Below is a small trained network, with its code and all its weights. Each question gives an input and a class and asks what happens when units are switched off, that is, made to give their printed mean instead of their output.

import numpy as np


def w(rows, s, z=0):
    codes = np.array(rows[::2]) - 128.0
    scale = np.full(codes.shape[1], s)
    scale[-1] = z or s
    return codes * scale


def norm(h):
    return h / np.sqrt((h * h).mean(-1, keepdims=True) + 1e-5)


def f(y):
    return np.maximum(y, 0)


def log_softmax(a):
    a = a - a.max(-1, keepdims=True)
    return a - np.log(np.exp(a).sum(-1, keepdims=True))


def net(x, mask):
    res = np.array(x, float).reshape(1, 8) / 4 @ E
    u = 0
    for l in range(2):
        y = f(norm(res) @ A[l][:, :-1].T + A[l][:, -1])
        res = res + np.where(mask[u : u + 9], y, B[l][:, -1]) @ B[l][:, :-1]
        u += 9
    return log_softmax(norm(res)[-1] @ U[:, :-1].T + U[:, -1])


A, B = {}, {}
E = w([
[20,79,181,230,71,155,140],'x0',
[132,119,131,119,120,125,118],'x1',
[138,120,133,126,122,123,123],'x2',
[92,126,34,128,85,2,100],'x3',
[102,124,131,104,131,129,122],'x4',
[150,146,124,146,105,135,127],'x5',
[111,198,221,150,154,46,18],'x6',
[114,149,110,151,149,142,133],'x7',
],0.0076)
A[0] = w([
[191,63,152,121,184,100,169,104],'0.n0',
[184,151,139,63,176,180,137,63],'0.n1',
[92,161,125,112,176,149,189,81],'0.n2',
[112,60,76,131,61,182,211,153],'0.n3',
[85,128,54,147,83,29,112,253],'0.n4',
[178,146,24,40,128,181,127,122],'0.n5',
[206,236,137,38,191,76,129,165],'0.n6',
[128,117,10,120,127,36,147,21],'0.n7',
[108,141,196,165,122,124,81,221],'0.n8',
],0.011,0.0018)
B[0] = w([
[124,195,135,143,50,185,140,169],'0.n0',
[150,152,89,189,10,179,124,214],'0.n1',
[183,90,137,120,17,162,122,167],'0.n2',
[121,129,68,149,180,192,16,252],'0.n3',
[100,175,19,178,64,64,99,242],'0.n4',
[123,165,219,103,44,70,208,240],'0.n5',
[104,66,69,152,192,205,33,255],'0.n6',
[97,173,175,47,231,35,187,223],'0.n7',
[139,107,214,126,146,126,205,209],'0.n8',
],0.011,0.0088)
A[1] = w([
[154,119,35,143,95,143,59,214],'1.n0',
[57,125,99,178,117,131,145,164],'1.n1',
[137,94,194,116,159,139,188,98],'1.n2',
[166,60,124,101,179,247,90,64],'1.n3',
[157,130,151,94,61,168,195,30],'1.n4',
[170,131,131,75,164,95,214,4],'1.n5',
[105,75,68,121,205,93,85,76],'1.n6',
[113,132,104,137,93,29,188,32],'1.n7',
[106,168,129,27,123,74,184,86],'1.n8',
],0.015,0.0019)
B[1] = w([
[96,150,131,56,162,118,245,250],'1.n0',
[218,151,151,90,143,94,72,189],'1.n1',
[136,139,97,129,125,154,238,160],'1.n2',
[144,87,202,212,126,24,17,251],'1.n3',
[81,131,15,54,211,74,120,195],'1.n4',
[80,149,206,160,157,122,205,148],'1.n5',
[146,157,42,72,12,205,163,190],'1.n6',
[136,26,180,136,173,234,36,212],'1.n7',
[170,123,210,209,109,172,212,191],'1.n8',
],0.012)
U = w([
[112,140,36,23,96,153,122,6],'0',
[136,59,187,165,130,109,3,134],'1',
[120,109,224,135,160,160,252,247],'2',
],0.011,0.00015)

Each question gives the input, the list of numbers given to net, and the class t.
The units are the neurons (one row each of A and B). Each row of codes is followed by its name. A weight is (code - 128) times the scale printed after its matrix; where a second scale follows, it is the last column's (A, B and U).
mask holds one flag per neuron, layer by layer. A switched-off neuron (its flag False) gives its mean, the last column of its row in B, instead of its output. The means were averaged over made-up inputs and are rounded, as every weight is.
A unit's drop is (log p(t) with every unit on - log p(t) with that unit switched off) / (log p(t) with every unit on - log p(t) with every unit switched off).
The circuit of an input: a set's keep is (log p(t) with only the set's units on - log p(t) with every unit switched off) / (log p(t) with every unit on - log p(t) with every unit switched off). Starting from the 12 units with the biggest drops (on a tie, the unit counted first), units are removed one at a time, each time the one whose removal leaves the highest keep (on an exact tie, the one counted first), for as long as the keep stays at least 0.8.
circuit, biggest first: the units of the circuit, biggest drop first
k most important neurons: the k neurons with the biggest drops, biggest first
top k neurons in layer l: the k neurons of layer l with the biggest drops, biggest first
drop when u is switched off: that unit's drop, to one decimal
input [-1,7,6,-7,2,-7,0,5], class 0: 4 most important neurons : [0.n3, 0.n1, 0.n6, 1.n4]
input [7,-2,-8,-2,-2,-4,-6,-3], class 1: 2 most important neurons : [1.n3, 0.n4]
input [-6,-7,-7,-4,-7,-7,-1,4], class 0: 4 most important neurons : [0.n1, 0.n5, 1.n4, 0.n3]
input [3,6,-4,6,-4,6,-1,1], class 0: circuit, biggest first : [1.n3]
input [-3,-2,-3,6,3,-1,-1,-5], class 2: 2 most important neurons : [0.n7, 1.n8]
input [-1,-5,-3,6,-1,-3,-3,5], class 2: 2 most important neurons : [0.n7, 1.n8]
input [4,5,6,-5,3,6,2,-3], class 2: 2 most important neurons : [0.n6, 0.n3]
input [2,3,4,8,1,-6,-1,-1], class 0: 4 most important neurons : [0.n4, 0.n5, 1.n3, 1.n6]
input [-3,5,-8,3,0,-4,-6,-3], class 2: 2 most important neurons : [0.n5, 0.n7]
input [1,7,-2,-5,5,-1,-6,5], class 1: 2 most important neurons : [0.n4, 1.n3]
input [1,-8,-3,-3,-2,3,-1,5], class 1: 3 most important neurons : [0.n4, 1.n3, 0.n5]
input [1,2,7,-3,-1,-1,3,6], class 2: top 2 neurons in layer 0 : [0.n3, 0.n6]
input [4,-7,0,-3,7,2,1,-8], class 2: 3 most important neurons : [0.n6, 0.n8, 1.n2]
input [-1,-4,5,4,-7,6,-7,8], class 2: most important neuron : [0.n5]
input [-1,0,5,7,-1,8,-5,3], class 2: top 2 neurons in layer 1 : [1.n8, 1.n3]
input [2,-3,-5,-3,-3,4,-2,-2], class 1: drop when 1.n3 is switched off : 2.3
input [8,4,-7,-7,0,7,-5,7], class 1: drop when 0.n5 is switched off : 0.0
input [6,-5,5,-7,5,-2,-6,-4], class 1: drop when 1.n3 is switched off : 0.1
